Here is a tiny trained network, its code and every weight. The questions are about switching its units off for an input and a class, where a switched-off unit gives its printed mean instead of its output.

import numpy as np


def w(rows, s, z=0):
    codes = np.array(rows[::2]) - 128.0
    scale = np.full(codes.shape[1], s)
    scale[-1] = z or s
    return codes * scale


def f(y):
    return y / 2 * (1 + np.tanh(0.7978845608 * (y + 0.044715 * y**3)))


def log_softmax(a):
    a = a - a.max(-1, keepdims=True)
    return a - np.log(np.exp(a).sum(-1, keepdims=True))


def net(x, mask):
    res = np.array(x, float).reshape(1, 3) / 4 @ E
    y = f(res @ A[0][:, :-1].T + A[0][:, -1])
    res = res + np.where(mask, y, B[0][:, -1]) @ B[0][:, :-1]
    return log_softmax(res[-1] @ U[:, :-1].T + U[:, -1])


A, B = {}, {}
E = w([
[249,62,71],'x0',
[217,212,188],'x1',
[140,66,255],'x2',
],0.0097)
A[0] = w([
[127,85,177,45],'neuron 1',
[132,104,156,37],'neuron 2',
[149,246,187,90],'neuron 3',
[131,97,188,69],'neuron 4',
[76,156,169,58],'neuron 5',
[242,172,131,81],'neuron 6',
[115,201,63,35],'neuron 7',
[138,141,55,80],'neuron 8',
[60,77,114,58],'neuron 9',
[70,160,166,40],'neuron 10',
[45,181,171,174],'neuron 11',
[74,151,147,73],'neuron 12',
[143,76,196,136],'neuron 13',
[106,101,111,40],'neuron 14',
[68,196,134,65],'neuron 15',
[153,141,182,86],'neuron 16',
[203,51,141,50],'neuron 17',
[155,174,145,18],'neuron 18',
[162,49,87,100],'neuron 19',
[60,46,103,20],'neuron 20',
[83,67,108,246],'neuron 21',
[119,158,84,31],'neuron 22',
[44,187,164,79],'neuron 23',
[33,67,112,73],'neuron 24',
[174,240,174,60],'neuron 25',
[92,222,38,116],'neuron 26',
[103,71,207,82],'neuron 27',
[171,187,149,14],'neuron 28',
[172,162,50,129],'neuron 29',
[212,64,85,2],'neuron 30',
[85,213,71,47],'neuron 31',
[93,55,96,102],'neuron 32',
[110,47,204,85],'neuron 33',
],0.014,0.0084)
B[0] = w([
[94,114,97,151],'neuron 1',
[117,116,105,127],'neuron 2',
[149,169,84,205],'neuron 3',
[80,120,107,162],'neuron 4',
[141,90,114,167],'neuron 5',
[149,145,104,190],'neuron 6',
[83,110,129,179],'neuron 7',
[106,102,129,179],'neuron 8',
[140,156,76,172],'neuron 9',
[145,83,101,166],'neuron 10',
[168,96,161,242],'neuron 11',
[153,99,103,161],'neuron 12',
[101,126,143,199],'neuron 13',
[112,111,18,128],'neuron 14',
[137,95,118,182],'neuron 15',
[95,151,112,157],'neuron 16',
[131,86,132,182],'neuron 17',
[109,120,6,132],'neuron 18',
[170,116,122,192],'neuron 19',
[126,163,77,179],'neuron 20',
[145,171,145,242],'neuron 21',
[96,109,81,142],'neuron 22',
[177,79,128,209],'neuron 23',
[140,167,94,203],'neuron 24',
[122,164,96,192],'neuron 25',
[98,136,146,246],'neuron 26',
[80,116,132,193],'neuron 27',
[125,132,88,143],'neuron 28',
[97,100,163,205],'neuron 29',
[154,85,105,182],'neuron 30',
[103,100,136,193],'neuron 31',
[145,160,103,186],'neuron 32',
[86,128,132,201],'neuron 33',
],0.023,0.012)
U = w([
[193,43,113,128],'0',
[142,199,63,79],'1',
[17,87,133,86],'2',
[182,200,255,248],'3',
],0.018,0.011)

Each question gives the input, the list of numbers given to net, and the class t.
The units are the neurons (one row each of A and B). Each row of codes is followed by its name. A weight is (code - 128) times the scale printed after its matrix; where a second scale follows, it is the last column's (A, B and U).
mask holds one flag per neuron, in row order. A switched-off neuron (its flag False) gives its mean, the last column of its row in B, instead of its output. The means were averaged over made-up inputs and are rounded, as every weight is.
A unit's drop is (log p(t) with every unit on - log p(t) with that unit switched off) / (log p(t) with every unit on - log p(t) with every unit switched off).
The circuit of an input: a set's keep is (log p(t) with only the set's units on - log p(t) with every unit switched off) / (log p(t) with every unit on - log p(t) with every unit switched off). Starting from the 12 units with the biggest drops (on a tie, the unit counted first), units are removed one at a time, each time the one whose removal leaves the highest keep (on an exact tie, the one counted first), for as long as the keep stays at least 0.8.
circuit, biggest first: the units of the circuit, biggest drop first
unit that matters most: the unit with the biggest drop
top k neurons: the k neurons with the biggest drops, biggest first
drop when u is switched off: that unit's drop, to one decimal
input [-4,4,2], class 0: circuit, biggest first : neuron 11
input [-6,1,-6], class 0: top 2 neurons : neuron 23; neuron 11
input [7,-1,8], class 2: circuit, biggest first : neuron 33; neuron 13
input [-5,-3,5], class 0: top 3 neurons : neuron 11; neuron 23; neuron 26
input [3,4,0], class 1: top 4 neurons : neuron 11; neuron 6; neuron 23; neuron 21
input [3,-5,-5], class 1: top 2 neurons : neuron 32; neuron 21
input [-6,4,-8], class 2: top 2 neurons : neuron 26; neuron 7
input [2,-7,-7], class 1: top 4 neurons : neuron 32; neuron 24; neuron 20; neuron 21
input [7,-5,8], class 2: top 2 neurons : neuron 33; neuron 27
input [-6,6,-3], class 0: top 3 neurons : neuron 23; neuron 11; neuron 15
input [-6,8,6], class 1: top 2 neurons : neuron 3; neuron 25
input [-6,-3,6], class 0: drop when neuron 11 is switched off : 1.2
input [0,-3,4], class 2: drop when neuron 27 is switched off : 0.5
input [2,5,-7], class 2: unit that matters most : neuron 29
input [-6,5,3], class 0: drop when neuron 23 is switched off : 0.1
input [1,0,8], class 2: drop when neuron 29 is switched off : 0.0
